Below are the code and all the weights of a small trained network. Each question names an input and a class and asks about switching units off, where a switched-off unit gives its printed mean instead of its output.

import numpy as np


def w(rows, s, z=0):
    codes = np.array(rows[::2]) - 128.0
    scale = np.full(codes.shape[1], s)
    scale[-1] = z or s
    return codes * scale


def norm(h):
    return h / np.sqrt((h * h).mean(-1, keepdims=True) + 1e-5)


def f(y):
    return y / 2 * (1 + np.tanh(0.7978845608 * (y + 0.044715 * y**3)))


def log_softmax(a):
    a = a - a.max(-1, keepdims=True)
    return a - np.log(np.exp(a).sum(-1, keepdims=True))


def net(x, mask):
    res = np.array(x, float).reshape(1, 4) / 4 @ E
    u = 0
    for l in range(2):
        y = f(norm(res) @ A[l][:, :-1].T + A[l][:, -1])
        res = res + np.where(mask[u : u + 9], y, B[l][:, -1]) @ B[l][:, :-1]
        u += 9
    return log_softmax(norm(res)[-1] @ U[:, :-1].T + U[:, -1])


A, B = {}, {}
E = w([
[155,110,124,51,174],'x0',
[107,168,157,41,30],'x1',
[64,151,53,140,144],'x2',
[128,251,244,71,78],'x3',
],0.0033)
A[0] = w([
[129,155,180,97,23,119],'L0N0',
[49,213,106,204,61,4],'L0N1',
[134,123,157,154,148,135],'L0N2',
[107,196,188,113,140,161],'L0N3',
[147,83,200,62,59,129],'L0N4',
[82,121,139,76,151,69],'L0N5',
[149,156,150,48,136,149],'L0N6',
[103,179,64,254,143,108],'L0N7',
[99,88,88,111,197,113],'L0N8',
],0.008,0.004)
B[0] = w([
[73,223,3,61,77,252],'L0N0',
[152,132,94,47,38,181],'L0N1',
[193,165,164,186,197,144],'L0N2',
[73,120,101,223,240,225],'L0N3',
[3,185,98,204,174,223],'L0N4',
[92,143,123,141,149,118],'L0N5',
[81,196,85,184,85,203],'L0N6',
[45,66,219,188,29,247],'L0N7',
[12,141,209,51,145,206],'L0N8',
],0.0051,0.0036)
A[1] = w([
[139,135,117,173,206,160],'L1N0',
[84,91,124,176,105,47],'L1N1',
[121,154,145,75,75,180],'L1N2',
[105,91,83,171,131,159],'L1N3',
[127,254,90,97,119,61],'L1N4',
[219,152,125,212,179,44],'L1N5',
[137,129,52,141,122,147],'L1N6',
[177,189,130,91,161,158],'L1N7',
[178,116,150,72,142,2],'L1N8',
],0.009,0.0022)
B[1] = w([
[168,168,147,125,38,172],'L1N0',
[134,138,227,155,75,182],'L1N1',
[224,90,20,158,140,164],'L1N2',
[104,165,152,98,118,186],'L1N3',
[109,141,78,203,214,253],'L1N4',
[255,139,145,109,178,144],'L1N5',
[138,142,175,185,160,153],'L1N6',
[71,127,127,235,43,131],'L1N7',
[84,44,101,128,141,110],'L1N8',
],0.0078,0.0048)
U = w([
[126,109,82,103,12,45],'0',
[78,79,97,6,162,92],'1',
[188,71,169,76,150,3],'2',
[66,100,231,147,71,227],'3',
[65,207,54,183,146,215],'4',
[215,197,182,152,144,43],'5',
],0.014,0.0038)

Each question gives the input, the list of numbers given to net, and the class t.
The units are the neurons (one row each of A and B). Each row of codes is followed by its name. A weight is (code - 128) times the scale printed after its matrix; where a second scale follows, it is the last column's (A, B and U).
mask holds one flag per neuron, layer by layer. A switched-off neuron (its flag False) gives its mean, the last column of its row in B, instead of its output. The means were averaged over made-up inputs and are rounded, as every weight is.
A unit's drop is (log p(t) with every unit on - log p(t) with that unit switched off) / (log p(t) with every unit on - log p(t) with every unit switched off).
The circuit of an input: a set's keep is (log p(t) with only the set's units on - log p(t) with every unit switched off) / (log p(t) with every unit on - log p(t) with every unit switched off). Starting from the 12 units with the biggest drops (on a tie, the unit counted first), units are removed one at a time, each time the one whose removal leaves the highest keep (on an exact tie, the one counted first), for as long as the keep stays at least 0.8.
circuit, biggest first: the units of the circuit, biggest drop first
unit that matters most: the unit with the biggest drop
k most important neurons: the k neurons with the biggest drops, biggest first
top k neurons in layer l: the k neurons of layer l with the biggest drops, biggest first
drop when u is switched off: that unit's drop, to one decimal
input [3,-7,-5,-6], class 2: unit that matters most	L0N4
input [0,-8,-4,-1], class 2: circuit, biggest first	(L0N4 L0N6 L1N4)
input [4,-4,-3,4], class 5: circuit, biggest first	(L1N5 L0N0 L0N8)
input [5,-4,-6,6], class 4: 2 most important neurons	(L0N6 L0N4)
input [-7,7,-1,-7], class 0: circuit, biggest first	(L0N3 L1N4)
input [8,-5,-1,2], class 3: 3 most important neurons	(L0N0 L1N7 L0N8)
input [2,-6,4,6], class 5: 2 most important neurons	(L1N5 L0N0)
input [2,3,-4,-5], class 3: 3 most important neurons	(L0N0 L0N4 L0N1)
input [2,-1,-7,-2], class 5: 4 most important neurons	(L0N7 L1N5 L0N0 L0N4)
input [2,-5,-6,-2], class 2: top 3 neurons in layer 0	(L0N4 L0N3 L0N6)
input [0,4,-4,-5], class 3: 3 most important neurons	(L0N0 L0N4 L1N4)
input [-4,2,3,-1], class 0: 2 most important neurons	(L0N1 L1N2)
input [0,-8,-2,3], class 5: 2 most important neurons	(L1N5 L0N2)
input [3,3,6,-6], class 1: most important neuron	(L0N8)
input [3,-2,-8,-8], class 2: 2 most important neurons	(L0N0 L0N7)
input [6,-2,-4,-7], class 1: top 2 neurons in layer 0	(L0N8 L0N7)
input [-6,8,-8,-5], class 4: drop when L1N2 is switched off	0.0
input [3,8,0,-7], class 1: drop when L0N7 is switched off	0.4
input [0,-1,-8,-6], class 2: drop when L0N6 is switched off	0.1
input [-6,-8,1,1], class 3: unit that matters most	L0N7
